Here is a tiny trained network, its code and every weight. The questions are about switching its units off for an input and a target symbol, where a switched-off unit gives its printed mean instead of its output.

import numpy as np


def w(rows, s, z=0):
    codes = np.array(rows[::2]) - 128.0
    scale = np.full(codes.shape[1], s)
    scale[-1] = z or s
    return codes * scale


def norm(h):
    return h / np.sqrt((h * h).mean(-1, keepdims=True) + 1e-5)


def f(y):
    return y / 2 * (1 + np.tanh(0.7978845608 * (y + 0.044715 * y**3)))


def softmax(a):
    e = np.exp(a - a.max(-1, keepdims=True))
    return e / e.sum(-1, keepdims=True)


def log_softmax(a):
    a = a - a.max(-1, keepdims=True)
    return a - np.log(np.exp(a).sum(-1, keepdims=True))


def net(x, mask):
    ids = ['αβγδεζηθλμξπσφψω'.index(c) for c in x.split()]
    T = len(ids)
    res = E[ids] + P[:T]
    q, k, v = (norm(res) @ M[0].T for M in (Q, K, V))
    z = softmax(np.where(np.tri(T) > 0, q @ k.T / 2**0.5, -1e9)) @ v
    res = res + np.where(mask[0], z, O[0][:, -1]) @ O[0][:, :-1]
    y = f(norm(res) @ A[0][:, :-1].T + A[0][:, -1])
    res = res + np.where(mask[1:9], y, B[0][:, -1]) @ B[0][:, :-1]
    return log_softmax(norm(res)[-1] @ U[:, :-1].T + U[:, -1])


Q, K, V, O, A, B = {}, {}, {}, {}, {}, {}
E = w([
[69,105,167,132,105,69,150,160,158,131,99,236],'α',
[192,191,127,135,145,124,109,158,100,128,50,82],'β',
[176,154,127,156,180,120,84,181,56,86,102,161],'γ',
[75,138,111,129,108,75,120,132,117,179,80,137],'δ',
[117,120,116,135,159,90,67,227,174,168,109,137],'ε',
[91,126,107,144,174,125,60,176,44,129,112,172],'ζ',
[56,102,6,92,72,156,85,85,130,155,165,130],'η',
[166,143,40,93,106,160,112,118,212,119,149,75],'θ',
[106,55,166,109,64,201,132,97,140,94,71,124],'λ',
[79,180,122,143,98,193,161,180,61,131,101,165],'μ',
[110,152,124,175,153,164,120,220,59,120,149,119],'ξ',
[150,187,143,130,148,130,132,166,113,141,40,103],'π',
[162,72,61,133,139,131,82,63,138,90,99,95],'σ',
[145,184,101,92,167,143,145,99,144,36,192,79],'φ',
[134,177,120,155,94,66,166,114,126,176,71,65],'ψ',
[213,71,151,113,112,134,127,110,163,26,171,107],'ω',
],0.021)
P = w([
[81,98,81,69,140,79,161,174,116,23,65,38],'0',
[65,138,58,167,115,88,119,133,120,43,118,94],'1',
[135,57,96,119,112,101,154,192,95,109,125,98],'2',
[100,161,143,160,100,110,91,197,188,75,129,101],'3',
[151,86,122,79,126,130,147,200,122,152,131,129],'4',
[73,185,171,164,102,104,89,88,123,116,95,85],'5',
[154,103,175,121,116,121,115,104,93,189,119,90],'6',
[149,133,152,3,130,103,108,183,69,172,150,127],'7',
[100,241,195,48,144,114,95,80,96,171,202,120],'8',
[128,194,214,160,88,146,52,118,137,152,145,101],'9',
[176,92,181,150,94,152,36,140,107,217,109,101],'10',
],0.013)
Q[0] = w([
[189,103,163,186,102,115,127,211,82,241,76,166],'H0',
[85,251,130,81,142,63,94,158,147,76,176,123],'H0',
],0.017)
K[0] = w([
[142,175,198,207,139,182,69,39,165,191,170,156],'H0',
[192,100,123,6,162,121,182,139,77,203,158,156],'H0',
],0.019)
V[0] = w([
[145,165,44,104,2,91,176,125,179,189,159,14],'H0',
[41,28,162,83,94,236,108,69,172,66,143,168],'H0',
],0.015)
O[0] = w([
[92,2,245,134,160,93,42,51,29,155,149,178,255],'H0',
[174,203,188,135,69,99,159,162,125,133,234,55,109],'H0',
],0.0097,0.0063)
A[0] = w([
[139,59,154,141,149,187,133,70,149,121,139,113,64],'N0',
[121,21,47,83,92,148,135,27,172,4,212,49,226],'N1',
[146,179,135,110,77,111,119,159,142,118,173,119,174],'N2',
[131,125,85,129,146,145,139,128,148,125,90,145,124],'N3',
[150,84,112,68,115,205,82,40,188,80,155,100,175],'N4',
[146,155,170,83,86,108,98,133,117,115,185,111,85],'N5',
[132,168,147,137,125,96,128,177,78,184,96,147,253],'N6',
[107,96,163,127,141,128,95,118,98,160,94,129,133],'N7',
],0.024,0.0045)
B[0] = w([
[110,96,64,81,85,96,104,97,107,136,132,80,201],'N0',
[150,42,99,128,5,104,57,204,71,50,74,156,254],'N1',
[130,124,130,77,140,102,116,131,63,155,121,145,225],'N2',
[130,93,163,148,123,144,124,111,110,167,150,104,192],'N3',
[146,129,105,61,47,171,90,183,125,193,201,113,219],'N4',
[134,119,65,157,112,188,118,101,164,155,132,125,222],'N5',
[81,127,157,147,157,83,123,140,179,77,125,134,195],'N6',
[181,183,116,134,109,138,168,148,131,129,139,142,253],'N7',
],0.026,0.018)
U = w([
[183,80,118,73,113,210,113,104,144,166,125,147,169],'α',
[140,152,151,82,129,157,90,115,140,220,218,66,119],'β',
[177,128,176,207,110,166,106,83,173,137,212,123,127],'γ',
[135,82,58,129,174,219,167,93,220,96,102,80,195],'δ',
[127,162,82,109,163,138,161,188,146,167,79,77,66],'ε',
[117,47,111,71,102,142,38,97,106,60,74,139,175],'ζ',
[117,154,116,175,142,122,73,141,206,126,140,155,165],'η',
[88,48,201,186,149,141,88,117,140,169,129,68,154],'θ',
[182,102,254,139,164,86,89,96,57,142,181,140,122],'λ',
[201,165,94,159,121,68,148,136,110,129,82,196,3],'μ',
[68,105,72,135,177,91,44,106,169,165,144,133,24],'ξ',
[204,180,216,152,113,120,154,184,155,74,160,129,128],'π',
[189,112,196,210,148,129,134,187,135,185,106,168,95],'σ',
[83,100,217,124,160,76,80,149,156,81,133,73,199],'φ',
[179,95,121,138,171,172,141,104,121,191,86,168,82],'ψ',
[144,157,169,41,184,68,122,175,91,139,115,109,58],'ω',
],0.0089,0.0046)

Each question gives the input, a string of symbols that net reads in full, and the target symbol t.
The units are the heads (2 rows each of Q, K, V and O) and the neurons (one row each of A and B). Each row of codes is followed by its name. A weight is (code - 128) times the scale printed after its matrix; where a second scale follows, it is the last column's (O, A, B and U).
mask holds one flag per unit, heads first, then neurons. A switched-off unit (its flag False) gives its mean, the last column of its rows in O or B, instead of its output. The means were averaged over made-up inputs and are rounded, as every weight is.
A unit's drop is (log p(t) with every unit on - log p(t) with that unit switched off) / (log p(t) with every unit on - log p(t) with every unit switched off).
The circuit of an input: a set's keep is (log p(t) with only the set's units on - log p(t) with every unit switched off) / (log p(t) with every unit on - log p(t) with every unit switched off). Starting from all 9 units, units are removed one at a time, each time the one whose removal leaves the highest keep (on an exact tie, the one counted first), for as long as the keep stays at least 0.8.
units of the circuit, in order: the units of the circuit, biggest drop first
most important unit: the unit with the biggest drop
top k neurons: the k neurons with the biggest drops, biggest first
drop when u is switched off: that unit's drop, to one decimal
input δ λ ψ μ μ λ θ θ β, target λ: top 2 neurons => (N1; N4)
input α ζ φ ω ω μ θ σ ζ β, target ε: top 4 neurons => (N1; N4; N5; N7)
input α ψ ξ δ λ ξ, target β: units of the circuit, in order => (N1)
input ζ γ μ η η δ φ γ θ α ζ, target ω: top 2 neurons => (N2; N1)
input π β λ ω ζ σ λ μ ω ψ, target ξ: top 4 neurons => (N1; N5; N6; N7)
input η λ α φ α, target π: top 2 neurons => (N7; N1)
input ψ β φ μ η ω β, target ξ: top 4 neurons => (N5; N1; N6; N7)
input α δ λ φ ε θ φ β π λ α, target β: top 3 neurons => (N1; N5; N2)
input λ δ δ, target μ: top 3 neurons => (N7; N4; N1)
input ω ω δ β ω δ, target ξ: top 3 neurons => (N1; N5; N6)
input θ λ α ξ ξ, target θ: top 3 neurons => (N3; N7; N1)
input λ α φ θ α, target λ: units of the circuit, in order => (H0; N1)
input α λ σ γ μ ω π π α θ μ, target λ: top 3 neurons => (N1; N4; N7)
input β ζ ζ α λ π ψ λ β β, target α: top 3 neurons => (N1; N7; N2)
input ψ ξ γ ζ α, target ε: top 4 neurons => (N1; N4; N5; N7)
input α λ γ λ β ψ δ ξ μ, target θ: top neuron => (N3)
input β φ ω ω δ, target ξ: top 4 neurons => (N5; N1; N6; N2)
input α ε μ ω α η ψ, target γ: drop when N7 is switched off => 0.1
input ω θ μ λ φ μ, target π: drop when N7 is switched off => 0.4
input ξ ε ω ξ, target ξ: drop when N2 is switched off => 0.4
input ψ φ π, target π: drop when N1 is switched off => 0.1
input λ β δ μ, target μ: most important unit => N7
